Table B holds the same points as the rows below and some others, measured another way and shuffled. Each row below is followed by which row of B it is.
B, 72 rows:
[[ 170 -216  123  -96  216    8 -206  132 -249  -81  -53    9  305 -426
    84  293  -10   47 -137  163  -65  -91  -77 -378  -37]
 [ 122  350 -131   28  -26    3   38  250 -241 -215   63  -51   67  234
   -92 -480  358   75   12  129 -100  321  -42 -265 -158]
 [ 130  670  -24  -21  190  186  -15 -138 -446  126  -25  148  143 -141
   -25  162  -10 -121   64  -88  194  238   50   17 -147]
 [ -30  358  206 -284   99 -159 -161  375 -420  575  -91  150 -452 -283
  -241 -302 -276  381 -647  509  305  155 -164 -487   87]
 [   6  122 -118    2 -138  -86 -109  289  -48 -100 -109 -119 -143  350
  -524 -612  578  273 -115  234  -99  406 -219 -211  -33]
 [-182 -719  118   43   48 -113 -444    9  221   27 -351 -134  -18  -52
  -633  160  429  260   51  140  -72  107 -289   -2   37]
 [ 158   94   64  201  239  200   38   62   82   87  246  243  -29   28
    52  -69  -25  220  109   91   92  110  122 -282 -196]
 [-220  186   31  347   95  240 -188 -222  -42  -58  -14   -1  175  200
  -192   35  471 -110  728  -80  -56  374    2  157 -247]
 [-145 -283 -221   76 -217 -257  120 -268  315  -57  -25   43 -208  326
   122  -40  151   13   11  -52  141  -14  407  318    5]
 [ 322  518 -224  -62   46   67  124 -146 -319 -110  -43  109  188  -28
     0  130  127 -113 -173 -148  153  164  167   78  -25]
 [-220  308   50 -251  129 -101  -13  -87 -176  483    3  223 -395 -196
   157   53 -473  131 -266  150  366   54  111   26  -64]
 [-323  153  395  213  273   78 -241  -97 -269  522   16  212 -135 -331
   157  259 -315    3  344  239  286   31  152 -156 -171]
 [ -67 -206 -170  330 -256 -187   45 -448  -17 -305 -106  -72  263  163
   316  307  389 -394  377 -156   50  -83  583  381   38]
 [-120  167   18  -47  135   26 -103 -261 -143  232 -104  138  -44 -155
   -15  314  -96  -37   56  -55  238   88  105  195  -81]
 [  31  -53 -517 -342 -204 -282  174 -609   86 -242 -288   -2   70   87
   147  497   41 -271 -284 -474  222  -66  363  799   69]
 [ -14  345 -292   12 -205  -70   65 -140 -157 -259  -54  -72  112  280
    28 -200  459 -153  114  -61  -56  283  149  184  -33]
 [  95  142  123  -11   -3 -114  -75  227 -373   99   60   66   18 -242
   212 -123   21   61 -240  419   44   -3  139 -495   77]
 [-211 -101    0  -40  293   13   28 -135  121   55   29   98 -112   62
   146  146 -362   25  308 -238  198   35   93  222 -467]
 [  10   81  155   21  272   91 -102 -172 -176  290  -12  219   16 -349
   123  420 -290   11    8   23  266  -45  157  -46  -86]
 [ 487 -344  271  321  163   66 -263  156 -152  156 -156  134  173 -342
  -478  320  300  257 -307  288  161  -75   53 -524  229]
 [-170  419 -200 -101  -95  -72   12  -10 -281 -179  -37 -104   54  212
    54 -296  278 -129  165   -7  -58  313    8   99 -182]
 [-422 -124  141  -32 -119 -216 -254    4   -1  398 -132   23 -388  -26
  -154 -150  105  210  -76  414  136  145    1  -69  122]
 [ 144  204  -78  369  122  309    8 -287   16 -220  139  118  355  138
    42  192  403 -148  555 -190  -43  214  210   92 -183]
 [ 110 -159  227  745  262  419 -233   24  115 -196  123   41  364  211
  -362   -8  656   66  906    0 -167  297   -5 -274 -309]
 [-179  611   28  247   -8  167 -102 -186 -405    8   62   28  210   33
   173  -27  340 -268  545   75  -24  319  144   16 -130]
 [-212  832 -249 -270 -208 -206  221  -88 -401  172   43   91 -310  174
   355 -383 -119 -118 -218  115  235  252  276  163  -39]
 [ 116  183  141  365  212  149  -61 -142 -249   99    0  156  159  -94
    25  274   17 -136  346  -53  228   53  287  -46 -188]
 [ 341 -390   -8  -71  258  147 -178   79   85 -273  -26   19  381 -253
  -196  297  240  190 -113  -11 -174    7 -217 -296  -59]
 [-261   36 -110 -309  -62 -292   -1   32 -104  115  -82  -12 -287   18
   138 -179 -175   75 -241  140  141   64   63   49  -97]
 [-205  598  217   64  254   55  -25 -112 -445  542    5  258 -250 -184
   169  128 -492  -71  168   54  465  107  243   27 -261]
 [ -30  377  -98  -89  255  190   15  -65  -12   68   87  153  -56   96
  -120  -69  -51  126  154 -130   91  314 -119   62 -315]
 [ 116 -321 -246  -71  176   26  163 -131  427 -284  143  102   52  201
   137   73  -62  138   65 -277   -6    3  128  149 -304]
 [-472 -696 -246 -655  -10 -363 -199  -26  321 -264 -262 -255  -99    6
   -38   40  -56  148 -150  -93 -199   23 -366  312 -209]
 [-478  778  166   -7  133   35 -168 -204 -551  542 -115  128 -259 -125
    32   43 -246 -170  326   79  374  308   72  210 -218]
 [-121  139  107  234  -71  -46  -89  -60 -267   56   50   37   97  -68
   281    2  199 -136  259  238   33   60  286 -160   13]
 [-145  426   67  267   93  221 -160 -175 -256   39    4   47  167   36
   -81   34  347 -137  545    5    4  337   25   44 -167]
 [  -6  109 -194 -466  508  194  -59 -142   24  -95 -148   60   99  -89
  -274  334 -343   88   59 -518   97  221 -411  366 -549]
 [-199   41  -17  249 -164 -263   52 -389 -109  268 -161  105 -236  102
   159  228  -52 -206  109  -25  449  -66  619  378   43]
 [  45 -460  138  319  321  190 -120  -10  296 -100   93  100  136   52
  -108  173   89  164  439  -82  -14   34   38 -115 -330]
 [   7  269  -89  151   39  118  -15 -152   22   68   25  124  -65  204
  -202  -76  275   88  154  -26  109  294   78   98  -85]
 [-230   24 -100   -8 -181 -144  -57   28   -4  -91   23  -66  -79  197
    69 -320  339   39   91  219  -93  205   65  -40  -18]
 [ 195   21  -31  486  131  245  114  113  204 -281  296  100  128  430
   -42 -357  415  132  504  -13 -106  250  164 -240 -336]
 [  64  -41 -124 -388  213  -82    5 -185    9  182 -147  182 -136 -236
   -45  392 -407  148 -433 -164  307  -53   18  207  -81]
 [ -60  425 -210 -143  -93  -97  -18 -111 -397 -170 -169 -105  160   62
    10  -49  252 -225   53  -73   14  238   39  195  -95]
 [ -52  411 -214 -593 -108 -394  128   44 -287  388 -186  118 -531  -83
     3 -180 -421  185 -880  163  423   69   88   85  113]
 [-110 -411 -117 -183 -181 -373  -59   69   80  -45 -159  -85 -177   48
   -14 -106  108  137 -351  189   41  -49  101  -24   97]
 [-222   -9  118  276   50   39 -233 -155 -214  -66 -123  -81  230  -20
   -38  161  326 -210  563    8  -20  158   83   76 -171]
 [ 134  164 -128   -4  184  167   12 -126   82  -14   27  146   28   85
  -197   77  106  129   54 -156   88  227  -29   89 -174]
 [-158  676  -95 -145 -123 -199   69   46 -536  160  -75    6 -191   68
   174 -312  -50 -131 -130  154  230  219  198   19  -79]
 [-139  250  -76 -216  -32 -272  105   51 -238  200  -46   69 -326   40
   190 -200 -294   32 -273  111  289   42  215   25 -117]
 [ 220 -230 -223 -137  208  102  139  -35  380 -245  182  143   58  129
    56   24  -46  245  -85 -178  -48   51    0  -21 -256]
 [   3  351  217   69  339  207 -194   14 -441  188  -26  113  176 -306
   -18  230 -125  -61  252   39  139  147  -62 -189 -258]
 [-116  -35  -77   60 -154 -161   -6   83   34  -35   45  -11 -144  210
    42 -348  275  123   -3  248  -30  148  137 -136    7]
 [ 190 -428  -54  -46  382  145  -41 -221  246 -178  -16  122  266 -171
    -1  574 -151   63  123 -350   51 -102   21  134 -287]
 [ 503 -341 -301  156  141  214  125  -83  512 -449   99  107  236  335
  -362   39  478  269    3 -299 -115  156    1   30 -138]
 [ -50  323 -354 -244 -291 -308  104   42 -158 -106 -189 -108 -231  350
  -198 -458  296   41 -353   35  103  291   63  191   22]
 [  63  804  -89  -99  -87  -27   72  167 -512  127   76   92 -107   28
    84 -430  123   27 -249  295  111  311   80 -279   32]
 [ 121  -35 -134 -134   14  -25  -70   -9  -90 -217  -24  -26  221  -89
    13   59  263   30 -128   50 -121   95  -45 -112   10]
 [ 375  151 -265   47  -49    7  207  -40  160  -76   79  181  -82  265
  -169 -174  253  216 -311  -35  131  163  205  -31   46]
 [ 559  726   38   49   -9   47   95  186 -682  158  106  231  148 -350
   181  -37   75    7 -565  389  194   48  288 -597  278]
 [ 170 -177 -257 -135  -76  -77   51   87  127 -404   63  -63  168  143
    44 -196  355  120 -154   39 -216  112  -17 -144  -38]
 [  27  380  -80 -138  108   -7  -37 -122 -410   -4 -140   30  138 -136
    44  202  -54 -170  -12 -110  155  121   55  120 -135]
 [ 226  181   46  -51  278  230 -264  189 -298 -143 -111  -31  331 -183
  -438   45  340  127   38   33 -135  303 -407 -312 -158]
 [ 212  315 -236 -102    2  -27  258  -77 -143 -214  210  121  149   19
   512  -28  -52  -98 -127  -48   24    8  325  -61  -95]
 [-175 -547   60 -166  127 -117 -307  215  205   27 -201 -100 -163    7
  -491 -110  159  378  -99  156  -52  144 -367 -147 -136]
 [ -47   20  -14 -228  171  -31  -89  -48 -233  -78  -38    4  193 -285
   253  250 -157  -83   -3  -17    3  -15   -7  -49 -172]
 [-277  469   41  246   55   96  -99 -307 -349   77  -64   28  120   57
   107  134  144 -326  616 -105  143  248  225  265 -240]
 [  36 -386  -95 -110    3 -187  -40   86  -11 -336  -55 -119  194  -43
   166   38  117  -11  -52   26 -125  -78   67 -123 -121]
 [ 214  435  146 -206  478  134  169  244 -303  292  316  360 -121 -363
   456   20 -791  205 -277  117  292  -65  111 -477 -350]
 [-475  440  -26 -332  155  -46  -62 -277 -176  404  -83  142 -316  -98
   132  126 -435  -19   75  -81  295  203  -29  374 -248]
 [ 308 -379    0   65  247   96   12  256  247 -194  181   92   94   27
   -69  -99   63  338  -79   79  -88    0  -37 -425 -201]
 [ -50  497  -52  364  233  290  120 -382 -139  -59  146  166  204  193
   254  203   10 -305  759 -359  176  205  363  325 -449]]
Rows of B count from 0, top down.

[-216  -21   31   98   -1   23 -277   22   68   85 -126  -26   49   35
  -37  -14   81  -33  -42 -125 -194  -34  128   24   58    0  121 -142
 -156  155  160  -45  -28]	39
[ -85   13  130   86  -31  -71  -92   29  -49   37 -129   90  -16   43
  -21  -48   10   -4  -67 -161 -223  -55  144   -9   39   70  -16  -67
 -188   66  100   71   33]	47
[ 211  538  261  -54 -167   23  455  -73 -426   -3  353  510 -644   94
  343 -192 -425  192 -218   50  110 -452   49  -22  -13   50 -382  332
 -386 -380 -121  518  460]	32
[ -22   86  275   72  153 -181   37   11  -29 -212 -236 -112   93   61
  -47  -11  -41  -48  114 -181  -98   98   57  -61  209  130  145  -45
  -81 -121   28  124   26]	9
[-123 -288  -25 -188   72 -277  -89  218  213  231  -29  -66  134  -40
 -159  280  114 -206   97  -35  156  187 -128   75  -99  193  -91 -131
 -106   52 -144  197 -134]	29
[-272  -57 -285  110 -256  156   44  -33  228  268 -145  169  -18  -49
 -149 -245  -59   11 -218 -135 -263 -186   16  -20 -251   54  140  -67
  228  397   99 -442 -291]	41
[-101 -358  -21 -117 -131 -295  157  164  188   25   59   74  119 -238
 -296  231 -134  -87   79  -96  258  319 -203  -62 -313  148   10   81
  161  213   -7    6 -365]	68
[-254  -41  -70  149 -174   19  -21  -55   65    4  -31  159  -49 -111
 -114  -75 -167   31 -108 -112 -101  -57   -2  -56 -181   32  135   92
  116  305  193 -195 -218]	70
[ -77   90  -37  -69    1  -19  202   55   74  158 -266   11  -35   65
   -4 -175   29  -61 -159 -186 -262 -173   14    3    3  195  -26 -129
    5  -12 -141  -99  -32]	22
[-231   -6   12   37  -19   87 -461  -65  135   61   29  -87    7   -3
  -45   85  143   55   45   28   74   77  152   73  122 -118  134 -139
 -311   54  228  -50    0]	21
[  39  216  161   49  -35 -173  285 -185 -119 -143 -227  177 -169   26
  -20 -188 -109   30 -114 -122 -170 -142  113  -58   73  306 -175  132
 -110 -219  -84   44   52]	27
[-143   33  -13  247  103    2 -112  224  101  469   27  192   -9  357
   78  -79 -167 -241  102  -28 -245 -358  -24   68  -17   50  165 -156
   90  308  -61  349  117]	8
[-142  245  100  108   29   -6 -229 -200 -108   39  -97  142 -226  121
  109  -89   62   20 -139   14 -191 -261  233   78  177  149 -173   17
 -414 -153   53  138  215]	5
[ 356  235  387 -122 -165 -240  424    6 -398  -44   -2  419 -340   24
  131 -143 -111  141 -214 -173 -150 -153  229  -64   28  228 -543  143
 -498 -402 -138  426  324]	36
[ -52  -17   17 -114 -135   -4   91  219  -19  229  130  157 -127  -36
   48   24  -90   -5 -137 -120   -9  -91  -44   15 -167  -19  -88  -47
 -144  104  -14  147   26]	17
[-143 -113   63  101  268  -70 -325  285  244  368 -152 -172  267  320
  -26   90  130 -279  261  -81 -159  -24   17   88  183   26  277 -388
  -51  170  -43  277   70]	37
[-283 -196   98  111  270 -369 -106  -81  277 -308 -312 -297  321  -67
 -318  214  -33 -225  315  -67  158  359 -167  -45  113  290  352   36
  259   52   19  -51 -343]	59
[ 202  365  593  156  287  -18  -26  233 -257 -117 -125 -111   49  373
  262 -114  -98  -19  220 -266 -263  -85  228  -60  491 -138  262 -241
 -329 -248   71  546  482]	14
[ -41  103   92  379  -80  -18    5  -42  -56  195 -287  320   -9  259
  -26 -359  -94  -59  -95 -219 -610 -342  277  -52   36  148   47  -90
   29  250  103   12   48]	54
[-216  -20   95    8  -30  -12 -167 -140  132 -350  -65 -216  100 -210
 -169   85  -15  122  106  -76  213  328   28  -70   87  -74  315   25
  -44    1  273 -264 -217]	56
[ -38  -19   36  -20 -117 -152  103   39  -46  156    3  269 -148   -3
  -27  -15  -74  -30 -138  -75  -90 -127   32    7 -139  189 -233   56
 -146   38  -58  164    6]	30
[-178  139 -138 -155  -31    0  121   -7   23  225  -96   93 -234    0
   86  -75   25  -51 -294  -43 -130 -293  -49   84  -76  239 -231  -13
 -157  -74 -193   -8   34]	7
[ -71  -88   48 -312   40 -163  -90   92  100   73    8 -124  -12  -99
  -43  239  183  -38   -6  -10  224  174  -36   81   34  125 -182 -109
 -365 -211 -112  151   11]	33
[-143   48 -101 -136   42  -48  139   -2  217   97 -122  -88  -19   -6
  -75  -10  -19  -80    0  -19  100  -19 -136   30  -14  177   73  -59
   76  -58 -158  -93 -122]	34
[ -73   80   99   25  -17  -64   14   43  -15   46  181  149 -150   26
   31   67 -213  -19   64   40  181  -65  -65    6  -39   17   25   98
  -95    1   20  267   60]	28
[-111   50  119  135 -176  102  -16   90  -83  -26   21  132  -46  -52
   11 -118 -159  110 -105 -222 -182  -38  111  -88  -72 -155  181  -15
  -55  239  272  -63  -31]	50
[-173   99  -50 -209   -5   -9   59  -25   50   -2 -133  -94 -116 -114
   18    2   86   12 -197  -77    5  -38  -34   41   15  154  -91  -38
 -186 -144  -77 -117  -40]	35
[-128  -28  -40 -234  -34   50  119  262   95  163 -113 -138   32  -75
   12   -2   64  -28 -169 -238 -109    4  -91    3  -81   -5   65 -215
  -49   69  -61 -108  -75]	71
[-440   15 -285 -109 -161  222 -154 -111  168   41 -241 -141  -62 -241
  -58 -113  182   89 -396 -162 -224  -84   29   30 -116   27   74 -107
  -65  180  154 -607 -261]	23
[-100  222  160  -92  -58 -146  139 -297 -165 -406 -161   26 -237 -214
  -12  -31  -40  151 -216  -86   38   31   85  -41   82  238 -193  235
 -274 -327   41 -111  -13]	62
[ -94  273   89 -105  -82   85  174  -94  -82 -206   71    8 -243 -129
   94  -65 -182  160 -129  -52  152  -56  -42  -44   26  -23   55  139
 -130 -172   64  -52   38]	20
[ -35  -12  135  -63  142 -233  -25  131    5  148  -84   23  -14  127
   20  113   35 -174   41  -61  -53  -55   -4   59   74  220 -133  -96
 -221 -100 -158  355  113]	13
